Below are the code and all the weights of a small trained network. Each question names an input and a target symbol and asks about switching units off, where a switched-off unit gives its printed mean instead of its output.

import numpy as np


def w(rows, s, z=0):
    codes = np.array(rows[::2]) - 128.0
    scale = np.full(codes.shape[1], s)
    scale[-1] = z or s
    return codes * scale


def softmax(a):
    e = np.exp(a - a.max(-1, keepdims=True))
    return e / e.sum(-1, keepdims=True)


def log_softmax(a):
    a = a - a.max(-1, keepdims=True)
    return a - np.log(np.exp(a).sum(-1, keepdims=True))


def net(x, mask):
    ids = ['ΔΞΦΨβεηλστω'.index(c) for c in x.split()]
    T = len(ids)
    res = E[ids] + P[:T]
    u = 0
    for l in range(2):
        r = res
        for j in range(3):
            rows = slice(3 * j, 3 * j + 3)
            q, k, v = (r @ M[l][rows].T for M in (Q, K, V))
            z = softmax(np.where(np.tri(T) > 0, q @ k.T / 3**0.5, -1e9)) @ v
            o = O[l][rows]
            res = res + np.where(mask[u + j], z, o[:, -1]) @ o[:, :-1]
        u += 3
    return log_softmax(res[-1] @ U[:, :-1].T + U[:, -1])


Q, K, V, O = {}, {}, {}, {}
E = w([
[169,95,50],'Δ',
[193,47,72],'Ξ',
[69,129,219],'Φ',
[30,91,176],'Ψ',
[39,158,98],'β',
[52,134,159],'ε',
[193,76,52],'η',
[178,53,27],'λ',
[191,81,86],'σ',
[66,180,129],'τ',
[7,119,107],'ω',
],0.016)
P = w([
[199,254,201],'0',
[107,68,63],'1',
[103,40,90],'2',
[97,36,90],'3',
[94,28,100],'4',
[92,46,109],'5',
[86,52,103],'6',
],0.0073)
Q[0] = w([
[203,177,144],'L0H0',
[64,65,128],'L0H0',
[252,159,52],'L0H0',
[100,114,129],'L0H1',
[72,103,126],'L0H1',
[116,106,147],'L0H1',
[162,95,178],'L0H2',
[68,67,175],'L0H2',
[74,166,74],'L0H2',
],0.016)
K[0] = w([
[53,38,147],'L0H0',
[204,184,146],'L0H0',
[103,56,71],'L0H0',
[139,92,193],'L0H1',
[190,250,203],'L0H1',
[177,150,95],'L0H1',
[88,95,142],'L0H2',
[116,185,127],'L0H2',
[177,132,116],'L0H2',
],0.013)
V[0] = w([
[105,175,72],'L0H0',
[69,97,105],'L0H0',
[104,251,50],'L0H0',
[159,115,156],'L0H1',
[180,192,171],'L0H1',
[128,164,145],'L0H1',
[115,130,142],'L0H2',
[200,158,100],'L0H2',
[132,76,122],'L0H2',
],0.014)
O[0] = w([
[150,1,191,198],'L0H0',
[115,59,70,81],'L0H0',
[169,41,210,228],'L0H0',
[116,196,80,82],'L0H1',
[146,227,145,196],'L0H1',
[159,161,176,203],'L0H1',
[137,91,141,139],'L0H2',
[142,112,200,2],'L0H2',
[93,120,130,135],'L0H2',
],0.0097,0.0017)
Q[1] = w([
[115,209,127],'L1H0',
[133,87,243],'L1H0',
[88,126,148],'L1H0',
[16,131,212],'L1H1',
[100,137,64],'L1H1',
[113,128,165],'L1H1',
[3,228,199],'L1H2',
[138,136,251],'L1H2',
[69,80,176],'L1H2',
],0.014)
K[1] = w([
[4,158,201],'L1H0',
[161,108,212],'L1H0',
[80,117,122],'L1H0',
[129,222,190],'L1H1',
[74,131,89],'L1H1',
[188,83,230],'L1H1',
[152,209,226],'L1H2',
[80,161,155],'L1H2',
[9,193,248],'L1H2',
],0.012)
V[1] = w([
[73,160,116],'L1H0',
[1,105,85],'L1H0',
[133,102,137],'L1H0',
[139,53,128],'L1H1',
[247,155,114],'L1H1',
[222,126,91],'L1H1',
[217,59,43],'L1H2',
[239,139,126],'L1H2',
[71,140,162],'L1H2',
],0.011)
O[1] = w([
[164,138,185,90],'L1H0',
[232,197,202,189],'L1H0',
[121,149,102,159],'L1H0',
[54,166,69,170],'L1H1',
[215,97,35,253],'L1H1',
[154,158,59,236],'L1H1',
[118,45,157,198],'L1H2',
[254,79,207,173],'L1H2',
[147,194,71,102],'L1H2',
],0.0097,0.0034)
U = w([
[117,132,40,62],'Δ',
[136,96,254,107],'Ξ',
[167,197,139,69],'Φ',
[52,186,215,140],'Ψ',
[77,85,160,190],'β',
[115,143,166,254],'ε',
[158,173,61,101],'η',
[26,184,124,94],'λ',
[209,102,160,67],'σ',
[182,35,103,156],'τ',
[2,124,246,91],'ω',
],0.0097,0.015)

Each question gives the input, a string of symbols that net reads in full, and the target symbol t.
The units are the heads (3 rows each of Q, K, V and O). Each row of codes is followed by its name. A weight is (code - 128) times the scale printed after its matrix; where a second scale follows, it is the last column's (O and U).
mask holds one flag per head, layer by layer. A switched-off head (its flag False) gives its mean, the last column of its rows in O, instead of its output. The means were averaged over made-up inputs and are rounded, as every weight is.
A unit's drop is (log p(t) with every unit on - log p(t) with that unit switched off) / (log p(t) with every unit on - log p(t) with every unit switched off).
The circuit of an input: a set's keep is (log p(t) with only the set's units on - log p(t) with every unit switched off) / (log p(t) with every unit on - log p(t) with every unit switched off). Starting from all 6 units, units are removed one at a time, each time the one whose removal leaves the highest keep (on an exact tie, the one counted first), for as long as the keep stays at least 0.8.
circuit, biggest first: the units of the circuit, biggest drop first
unit that matters most: the unit with the biggest drop
heads that matter: for each layer, one digit per head in row order, 1 if its drop is at least 0.15 and else 0, layers parted by /
input ω β η Φ ω η β, target ω: circuit, biggest first : L1H1
input ε Δ η σ λ λ, target β: circuit, biggest first : L1H1, L1H2, L0H2, L0H1
input Ψ ω τ, target Ψ: circuit, biggest first : L1H1, L1H2, L1H0
input Ψ Ξ η Ψ ω Ψ, target Ψ: circuit, biggest first : L1H1, L1H2, L1H0, L0H0
input Φ λ τ, target Φ: circuit, biggest first : L1H2, L0H1, L1H1
input Ψ Φ σ σ ε, target Ψ: heads that matter : 100 / 111
input Ψ τ ε, target Ψ: heads that matter : 000 / 111
input η Δ Φ τ Δ τ Φ, target η: circuit, biggest first : L0H2, L1H2, L1H1, L0H0
input Φ Δ Ψ Ψ β, target Φ: circuit, biggest first : L1H2, L0H0, L1H0
input Δ β λ ε, target Δ: circuit, biggest first : L1H1, L1H0, L1H2, L0H0
input η λ Ξ η η Δ β, target η: circuit, biggest first : L0H2, L1H1, L1H2
input η η τ, target η: heads that matter : 001 / 011
input Δ Ξ ε Ξ Φ ε, target Δ: heads that matter : 101 / 111
input ω Ξ ε, target ω: heads that matter : 100 / 010
input Ξ Δ λ ω τ, target Ξ: circuit, biggest first : L0H0, L1H1, L1H0
input β β ε τ ε ω τ, target β: unit that matters most : L0H0
input Δ η Δ τ ω τ, target Δ: heads that matter : 100 / 111
input η τ Ψ η β τ ω, target η: heads that matter : 111 / 011
input σ τ ε, target σ: heads that matter : 110 / 011
input τ τ Φ β ε, target τ: heads that matter : 111 / 110
